Below are the code and all the weights of a small trained network. Each question names an input and a target symbol and asks about switching units off, where a switched-off unit gives its printed mean instead of its output.

import numpy as np


def w(rows, s, z=0):
    codes = np.array(rows[::2]) - 128.0
    scale = np.full(codes.shape[1], s)
    scale[-1] = z or s
    return codes * scale


def norm(h):
    return h / np.sqrt((h * h).mean(-1, keepdims=True) + 1e-5)


def f(y):
    return np.maximum(y, 0)


def softmax(a):
    e = np.exp(a - a.max(-1, keepdims=True))
    return e / e.sum(-1, keepdims=True)


def log_softmax(a):
    a = a - a.max(-1, keepdims=True)
    return a - np.log(np.exp(a).sum(-1, keepdims=True))


def net(x, mask):
    ids = ['ΓΘΠΨαβφ'.index(c) for c in x.split()]
    T = len(ids)
    res = E[ids] + P[:T]
    r = norm(res)
    for j in range(3):
        rows = slice(3 * j, 3 * j + 3)
        q, k, v = (r @ M[0][rows].T for M in (Q, K, V))
        z = softmax(np.where(np.tri(T) > 0, q @ k.T / 3**0.5, -1e9)) @ v
        o = O[0][rows]
        res = res + np.where(mask[j], z, o[:, -1]) @ o[:, :-1]
    y = f(norm(res) @ A[0][:, :-1].T + A[0][:, -1])
    res = res + np.where(mask[3:7], y, B[0][:, -1]) @ B[0][:, :-1]
    return log_softmax(norm(res)[-1] @ U[:, :-1].T + U[:, -1])


Q, K, V, O, A, B = {}, {}, {}, {}, {}, {}
E = w([
[131,113,148,66],'Γ',
[136,88,155,71],'Θ',
[124,98,196,76],'Π',
[118,103,120,104],'Ψ',
[132,69,175,100],'α',
[51,141,122,122],'β',
[91,11,38,87],'φ',
],0.011)
P = w([
[159,165,110,178],'0',
[189,114,190,124],'1',
[168,127,110,39],'2',
[143,102,203,199],'3',
[123,135,117,6],'4',
[122,101,191,183],'5',
[96,157,143,64],'6',
[90,74,212,185],'7',
[45,149,186,48],'8',
[63,58,221,170],'9',
[116,148,138,59],'10',
],0.013)
Q[0] = w([
[94,175,104,58],'head 0',
[98,93,131,222],'head 0',
[130,31,185,188],'head 0',
[161,123,164,229],'head 1',
[141,89,158,94],'head 1',
[100,123,118,147],'head 1',
[175,238,138,5],'head 2',
[146,70,123,248],'head 2',
[91,125,117,38],'head 2',
],0.026)
K[0] = w([
[172,160,88,156],'head 0',
[79,52,148,73],'head 0',
[23,82,137,127],'head 0',
[60,61,185,72],'head 1',
[55,162,101,95],'head 1',
[94,115,103,135],'head 1',
[254,182,73,243],'head 2',
[51,110,124,57],'head 2',
[171,182,150,187],'head 2',
],0.024)
V[0] = w([
[44,186,136,188],'head 0',
[200,132,218,204],'head 0',
[144,1,60,193],'head 0',
[183,180,102,109],'head 1',
[136,139,151,120],'head 1',
[206,207,100,99],'head 1',
[80,82,233,122],'head 2',
[130,72,142,119],'head 2',
[132,240,187,109],'head 2',
],0.022)
O[0] = w([
[242,147,91,139,90],'head 0',
[86,252,78,108,140],'head 0',
[46,68,10,116,250],'head 0',
[143,131,173,182,149],'head 1',
[146,129,137,125,120],'head 1',
[144,130,199,226,154],'head 1',
[73,185,200,75,115],'head 2',
[117,116,158,107,138],'head 2',
[163,212,166,194,121],'head 2',
],0.019,0.016)
A[0] = w([
[133,167,91,81,183],'neuron 0',
[99,90,213,82,201],'neuron 1',
[222,157,158,110,251],'neuron 2',
[88,1,104,68,90],'neuron 3',
],0.04,0.0028)
B[0] = w([
[183,82,111,143,147],'neuron 0',
[152,189,39,153,153],'neuron 1',
[136,66,89,16,163],'neuron 2',
[27,3,237,63,252],'neuron 3',
],0.035,0.041)
U = w([
[219,119,243,166,247],'Γ',
[54,172,167,208,81],'Θ',
[117,241,214,2,5],'Π',
[140,73,48,238,163],'Ψ',
[42,191,19,84,99],'α',
[250,65,77,11,43],'β',
[25,17,204,81,194],'φ',
],0.0077,0.0018)

Each question gives the input, a string of symbols that net reads in full, and the target symbol t.
The units are the heads (3 rows each of Q, K, V and O) and the neurons (one row each of A and B). Each row of codes is followed by its name. A weight is (code - 128) times the scale printed after its matrix; where a second scale follows, it is the last column's (O, A, B and U).
mask holds one flag per unit, heads first, then neurons. A switched-off unit (its flag False) gives its mean, the last column of its rows in O or B, instead of its output. The means were averaged over made-up inputs and are rounded, as every weight is.
A unit's drop is (log p(t) with every unit on - log p(t) with that unit switched off) / (log p(t) with every unit on - log p(t) with every unit switched off).
The circuit of an input: a set's keep is (log p(t) with only the set's units on - log p(t) with every unit switched off) / (log p(t) with every unit on - log p(t) with every unit switched off). Starting from all 7 units, units are removed one at a time, each time the one whose removal leaves the highest keep (on an exact tie, the one counted first), for as long as the keep stays at least 0.8.
circuit, biggest first: the units of the circuit, biggest drop first
most important unit: the unit with the biggest drop
k most important neurons: the k neurons with the biggest drops, biggest first
heads that matter: for each layer, one digit per head in row order, 1 if its drop is at least 0.15 and else 0, layers parted by /
drop of u: that unit's drop, to one decimal
input Γ Γ Π Γ Γ Θ, target Θ: 2 most important neurons : (neuron 2; neuron 3)
input Γ Θ Γ Ψ, target Ψ: 2 most important neurons : (neuron 3; neuron 0)
input φ Θ α Ψ, target α: 2 most important neurons : (neuron 3; neuron 2)
input Γ φ β α φ α Ψ φ Θ, target Γ: circuit, biggest first : (head 1; neuron 3; head 0)
input φ φ φ φ Γ φ φ β Γ Π, target β: heads that matter : 101
input Π φ α φ Γ α Γ, target Π: circuit, biggest first : (head 0; neuron 3)
input Ψ α β φ Γ, target Ψ: circuit, biggest first : (neuron 3; head 0; head 1; head 2)
input α β Γ φ φ φ φ φ Γ Γ Γ, target α: most important unit : head 0
input Γ φ φ β β Θ, target β: circuit, biggest first : (head 0; neuron 3)
input Γ α Γ φ Π, target Γ: heads that matter : 111
input φ Ψ α Π, target α: circuit, biggest first : (neuron 3; head 0)
input Π α β Γ Γ φ Γ φ φ, target Π: heads that matter : 100
input φ Θ β β, target β: heads that matter : 100
input α φ Γ Ψ Ψ, target α: circuit, biggest first : (head 0; neuron 3)
input Ψ φ Γ φ φ φ φ β β Θ, target β: 2 most important neurons : (neuron 3; neuron 0)
input Ψ φ Γ Θ φ φ φ, target Ψ: most important neuron : (neuron 3)
input Θ Π φ, target Θ: circuit, biggest first : (neuron 3; head 1; head 0; neuron 2)
input Π α φ, target Π: heads that matter : 101
input Γ β α α, target β: 3 most important neurons : (neuron 3; neuron 0; neuron 2)
input Θ φ α α β, target Θ: most important unit : neuron 3
input Γ β α φ α Π Π β α, target Γ: drop of neuron 1 : 0.0
input Θ Θ φ Θ Γ, target Θ: drop of head 1 : 0.5
input φ β β α Γ Θ, target α: drop of neuron 1 : -0.1
